Small tables with named rows and columns. After each table, cells are looked up by row and column.

batav =
|  | vikugeg | berufi | gatelu | latifo |
|---|---|---|---|---|
| pifalog | 83 | 170 | 119 | 64 |
| kefo | 159 | 169 | 183 | 199 |
| rete | 74 | 50 | 157 | 160 |
| morul | 40 | 150 | 107 | 119 |
| kem | 146 | 194 | 155 | 191 |
| nufefu | 120 | 76 | 110 | 75 |
| fen | 105 | 151 | 246 | 163 |
| bon | 90 | 75 | 145 | 61 |
| laku | 36 | 126 | 117 | 100 |
| gudek | 132 | 214 | 187 | 104 |
| voravug | 178 | 178 | 207 | 128 |
| rem | 106 | 123 | 253 | 147 |
| figedak | 142 | 43 | 143 | 130 |

gudek, latifo: 104
rem, latifo: 147
rete, vikugeg: 74
pifalog, berufi: 170
morul, berufi: 150
kem, vikugeg: 146
nufefu, latifo: 75
pifalog, latifo: 64
laku, gatelu: 117
morul, gatelu: 107
bon, latifo: 61
bon, vikugeg: 90
fen, latifo: 163
Row with the largest berufi: gudek

lesi
fields: riniko, surug, noduz
koliku: [34, 22, 80]
digezan: [204, 32, 252]
kob: [166, 25, 187]
parufom: [29, 40, 27]
sek: [30, 130, 28]
vek: [173, 34, 173]
luno: [40, 16, 66]
vin: [30, 23, 30]
lakari: [62, 175, 31]
vatamu: [30, 27, 31]
moboli: [83, 51, 147]
moza: [29, 47, 28]
gode: [163, 33, 182]
bik: [80, 85, 80]

noduz of vin = 30
surug of lakari = 175
surug of vatamu = 27
riniko of vatamu = 30
surug of moza = 47
riniko of kob = 166
surug of vek = 34
noduz of vek = 173
noduz of sek = 28
riniko of vin = 30
riniko of sek = 30

gekabu
         dolu  dezori  nolol
lavab     601     559    197
kef       517     687    271
tef       241     295    599
sem       418     700    270
kam       785     634    356
gedutum   699     451    412
medomos   772     393    686
gelub     203     737    552

kef, nolol: 271
gedutum, dezori: 451
sem, dezori: 700
kam, dolu: 785
kam, dezori: 634
gelub, dezori: 737

zep.csv
,tigot,mubori,kapap,zes,dif,vodinu,nofezo,loga,bizafi,ronu
rivi,-60122,17035,-11550,-20119,-29550,-10186,77082,-31755,61439,58999
led,-2460,-4630,-24951,27978,7991,-50298,-15116,-42793,-37290,80049
roz,19006,57350,-18472,-61828,-3360,60549,51635,-15398,-52574,49001
les,-32520,-8859,-24197,-67751,-51093,63425,53340,83183,-52651,-28860
voz,30848,-68330,61974,708,49554,2102,-29151,30276,26838,4332
vili,37566,38544,-34061,-36967,-64440,-21617,-37672,83933,-22552,59492
nad,52539,13701,-18128,4901,-45999,14897,-61951,-68778,-66657,-69657

vodinu of led = -50298
zes of les = -67751
vodinu of rivi = -10186
nofezo of voz = -29151
vodinu of roz = 60549
dif of led = 7991
bizafi of roz = -52574
mubori of roz = 57350
zes of roz = -61828
dif of vili = -64440
tigot of voz = 30848
zes of nad = 4901
Which row has the largest zes? led

fub:
         lenaz  kis  tusepoz
losa       379  638      684
norol      148  606      894
vere       577  662      303
dut        409  483      758
gukubuv    758  253      856

kis of gukubuv: 253
lenaz of dut: 409
kis of vere: 662
lenaz of norol: 148
tusepoz of gukubuv: 856
lenaz of losa: 379
lenaz of vere: 577
kis of losa: 638
tusepoz of losa: 684
tusepoz of norol: 894
kis of norol: 606
tusepoz of vere: 303
Which row has the largest tusepoz? norol

sed
         kotolu  suzab  sek  zaf  bas  tor
gedarom      81     74   98   79  107   80
dotud       128    126   32  122   60  124
lelip       131    130   35  114   88  129
zedesik      82     81  125   60  174   86
kob          48     35  118   88   28   44
rivizag      77     71  105   80  102   77
buzor        26     26  205   37  159   32
nebalo       88     92  118   87  112   90
vuvadem      81     77  108   80  110   81
sur         122    125   52  129   40  119
biv         133    130   18  136   26  127
derifu      123    122   37  131   29  118
navit       122    129   61  125   57  121
peban       125    125   41  126   48  121

What is the sek of nebalo in sed? 118
What is the tor of sur in sed? 119
What is the sek of biv in sed? 18
What is the tor of nebalo in sed? 90
What is the sek of rivizag in sed? 105
What is the sek of buzor in sed? 205
What is the suzab of gedarom in sed? 74
What is the zaf of rivizag in sed? 80
What is the suzab of dotud in sed? 126
What is the sek of zedesik in sed? 125
What is the bas of biv in sed? 26
What is the tor of buzor in sed? 32
What is the bas of lelip in sed? 88
What is the bas of kob in sed? 28

Table lufasam
cols = tekesin, petos, pom, peta, ruzudof, sonuk, dipeko, fepo, sez
sem: [47664, 73211, 70997, 41819, 41852, 69578, 45341, 47922, 41985]
mutigom: [43157, 74585, 71365, 39181, 40102, 69856, 43692, 43757, 38946]
fubar: [48745, 73692, 70068, 40539, 41290, 70377, 44657, 47712, 42492]
nafep: [44791, 74988, 71163, 40112, 41323, 70285, 44786, 44891, 38740]
pedilub: [22638, 90946, 88443, 23096, 23134, 90198, 24504, 20919, 23258]
veb: [22429, 91328, 87468, 22956, 22065, 90275, 23874, 21984, 24208]
taf: [21672, 91060, 88699, 22841, 22645, 90190, 24787, 20869, 23916]
gibimis: [20982, 91025, 87583, 23309, 23303, 90696, 24046, 21068, 24764]
resosa: [44468, 75641, 70466, 38129, 39119, 71293, 43364, 44439, 39765]
lozezon: [48867, 72666, 70674, 41351, 41381, 69013, 44740, 47401, 42629]
sab: [24114, 91244, 87272, 23074, 23125, 90230, 23270, 24520, 24763]
kela: [22437, 91761, 87666, 24849, 22567, 91131, 24901, 21913, 24593]
pazasiz: [21506, 90459, 88927, 23016, 21777, 90892, 24268, 22393, 25013]

taf, sez => 23916
sem, tekesin => 47664
sem, petos => 73211
sab, dipeko => 23270
lozezon, peta => 41351
lozezon, dipeko => 44740
mutigom, sez => 38946
sab, ruzudof => 23125
kela, sonuk => 91131
Which row has the largest fepo? sem

